Below are the code and all the weights of a small trained network. Each question names an input and a class and asks about switching units off, where a switched-off unit gives its printed mean instead of its output.

import numpy as np


def w(rows, s, z=0):
    codes = np.array(rows[::2]) - 128.0
    scale = np.full(codes.shape[1], s)
    scale[-1] = z or s
    return codes * scale


def f(y):
    return np.maximum(y, 0)


def log_softmax(a):
    a = a - a.max(-1, keepdims=True)
    return a - np.log(np.exp(a).sum(-1, keepdims=True))


def net(x, mask):
    res = np.array(x, float).reshape(1, 3) / 4 @ E
    y = f(res @ A[0][:, :-1].T + A[0][:, -1])
    res = res + np.where(mask, y, B[0][:, -1]) @ B[0][:, :-1]
    return log_softmax(res[-1] @ U[:, :-1].T + U[:, -1])


A, B = {}, {}
E = w([
[170,220,76,145,87,91,170,196,100],'x0',
[171,89,41,162,150,102,80,42,187],'x1',
[181,8,120,142,62,134,89,145,70],'x2',
],0.013)
A[0] = w([
[60,157,167,40,176,123,159,51,152,191],'neuron 0',
[130,172,153,115,180,104,110,109,204,144],'neuron 1',
[99,166,220,114,67,101,137,148,91,176],'neuron 2',
[182,113,2,185,138,22,143,72,167,140],'neuron 3',
[190,175,105,127,109,131,127,183,107,113],'neuron 4',
[95,178,148,135,139,149,187,134,167,227],'neuron 5',
[91,155,224,6,78,220,195,211,68,83],'neuron 6',
[8,196,95,103,200,142,111,152,206,119],'neuron 7',
[168,213,52,189,61,24,253,164,63,114],'neuron 8',
[70,149,215,138,93,185,190,172,67,83],'neuron 9',
[133,99,224,147,131,78,189,135,35,255],'neuron 10',
[154,7,138,115,92,203,128,114,54,182],'neuron 11',
[167,68,130,159,107,100,108,112,40,75],'neuron 12',
[97,106,242,127,136,166,121,43,127,76],'neuron 13',
[38,54,168,111,222,227,71,134,155,103],'neuron 14',
[219,71,131,106,34,176,41,188,82,112],'neuron 15',
],0.0073,0.0069)
B[0] = w([
[86,168,68,100,87,176,144,138,151,231],'neuron 0',
[125,137,52,93,133,100,171,132,112,193],'neuron 1',
[115,63,74,31,217,95,73,81,164,211],'neuron 2',
[148,96,95,130,203,113,108,121,234,238],'neuron 3',
[157,202,192,134,117,182,85,178,108,178],'neuron 4',
[20,76,125,63,59,107,161,153,119,218],'neuron 5',
[146,88,75,173,194,86,143,42,159,251],'neuron 6',
[64,129,49,153,69,126,245,119,76,224],'neuron 7',
[37,199,157,237,136,226,59,214,115,246],'neuron 8',
[181,72,65,205,194,36,55,67,149,212],'neuron 9',
[87,96,83,127,110,125,138,154,254,231],'neuron 10',
[34,100,77,129,111,192,201,127,121,241],'neuron 11',
[39,166,77,152,111,85,172,44,117,179],'neuron 12',
[67,206,209,230,127,212,83,126,60,191],'neuron 13',
[116,229,149,207,129,224,2,187,110,226],'neuron 14',
[121,132,66,142,132,169,232,135,86,222],'neuron 15',
],0.0067,0.012)
U = w([
[93,209,167,236,133,222,34,165,76,109],'0',
[135,113,87,156,242,80,104,57,198,90],'1',
[84,147,68,113,39,161,254,112,63,71],'2',
[92,100,111,60,71,169,115,178,174,254],'3',
[224,124,213,84,84,86,104,145,91,93],'4',
[206,150,204,85,138,105,112,116,9,99],'5',
[175,162,209,139,119,85,121,99,70,94],'6',
[211,132,181,22,100,93,116,176,100,96],'7',
],0.0092,0.0095)

Each question gives the input, the list of numbers given to net, and the class t.
The units are the neurons (one row each of A and B). Each row of codes is followed by its name. A weight is (code - 128) times the scale printed after its matrix; where a second scale follows, it is the last column's (A, B and U).
mask holds one flag per neuron, in row order. A switched-off neuron (its flag False) gives its mean, the last column of its row in B, instead of its output. The means were averaged over made-up inputs and are rounded, as every weight is.
A unit's drop is (log p(t) with every unit on - log p(t) with that unit switched off) / (log p(t) with every unit on - log p(t) with every unit switched off).
The circuit of an input: a set's keep is (log p(t) with only the set's units on - log p(t) with every unit switched off) / (log p(t) with every unit on - log p(t) with every unit switched off). Starting from the 12 units with the biggest drops (on a tie, the unit counted first), units are removed one at a time, each time the one whose removal leaves the highest keep (on an exact tie, the one counted first), for as long as the keep stays at least 0.8.
units of the circuit, in order: the units of the circuit, biggest drop first
top k neurons: the k neurons with the biggest drops, biggest first
drop when u is switched off: that unit's drop, to one decimal
input [1,3,-2], class 3: units of the circuit, in order	neuron 6
input [5,-8,3], class 1: units of the circuit, in order	neuron 6; neuron 9
input [8,8,-7], class 0: top 2 neurons	neuron 8; neuron 6
input [6,1,6], class 0: top 2 neurons	neuron 8; neuron 7
input [-5,-6,6], class 1: top 3 neurons	neuron 6; neuron 9; neuron 8
input [-2,-1,-1], class 3: units of the circuit, in order	neuron 8; neuron 15; neuron 6
input [2,-6,-6], class 1: top 3 neurons	neuron 9; neuron 6; neuron 2
input [4,-5,-3], class 1: top 4 neurons	neuron 6; neuron 9; neuron 2; neuron 14
input [2,2,-2], class 3: top 2 neurons	neuron 14; neuron 6
input [-3,-4,-1], class 1: top 3 neurons	neuron 8; neuron 6; neuron 9
input [-5,-8,1], class 1: top 2 neurons	neuron 6; neuron 9
input [-2,3,5], class 2: top 2 neurons	neuron 11; neuron 15
input [1,-5,-7], class 2: top 4 neurons	neuron 7; neuron 5; neuron 3; neuron 0
input [-7,-2,6], class 0: units of the circuit, in order	neuron 14
input [2,-5,-8], class 2: top 2 neurons	neuron 7; neuron 5
input [2,3,-3], class 3: top 3 neurons	neuron 6; neuron 9; neuron 15
input [-2,-8,-7], class 1: top 2 neurons	neuron 9; neuron 6
input [8,8,-1], class 0: top 2 neurons	neuron 8; neuron 6
input [4,2,3], class 0: top 4 neurons	neuron 8; neuron 7; neuron 5; neuron 2
input [-7,-2,-3], class 0: units of the circuit, in order	neuron 14
input [2,-2,-2], class 3: drop when neuron 14 is switched off	0.5
input [-4,-7,-5], class 1: drop when neuron 9 is switched off	0.4
input [3,6,-8], class 2: drop when neuron 7 is switched off	0.6
input [0,3,-7], class 2: drop when neuron 9 is switched off	0.0
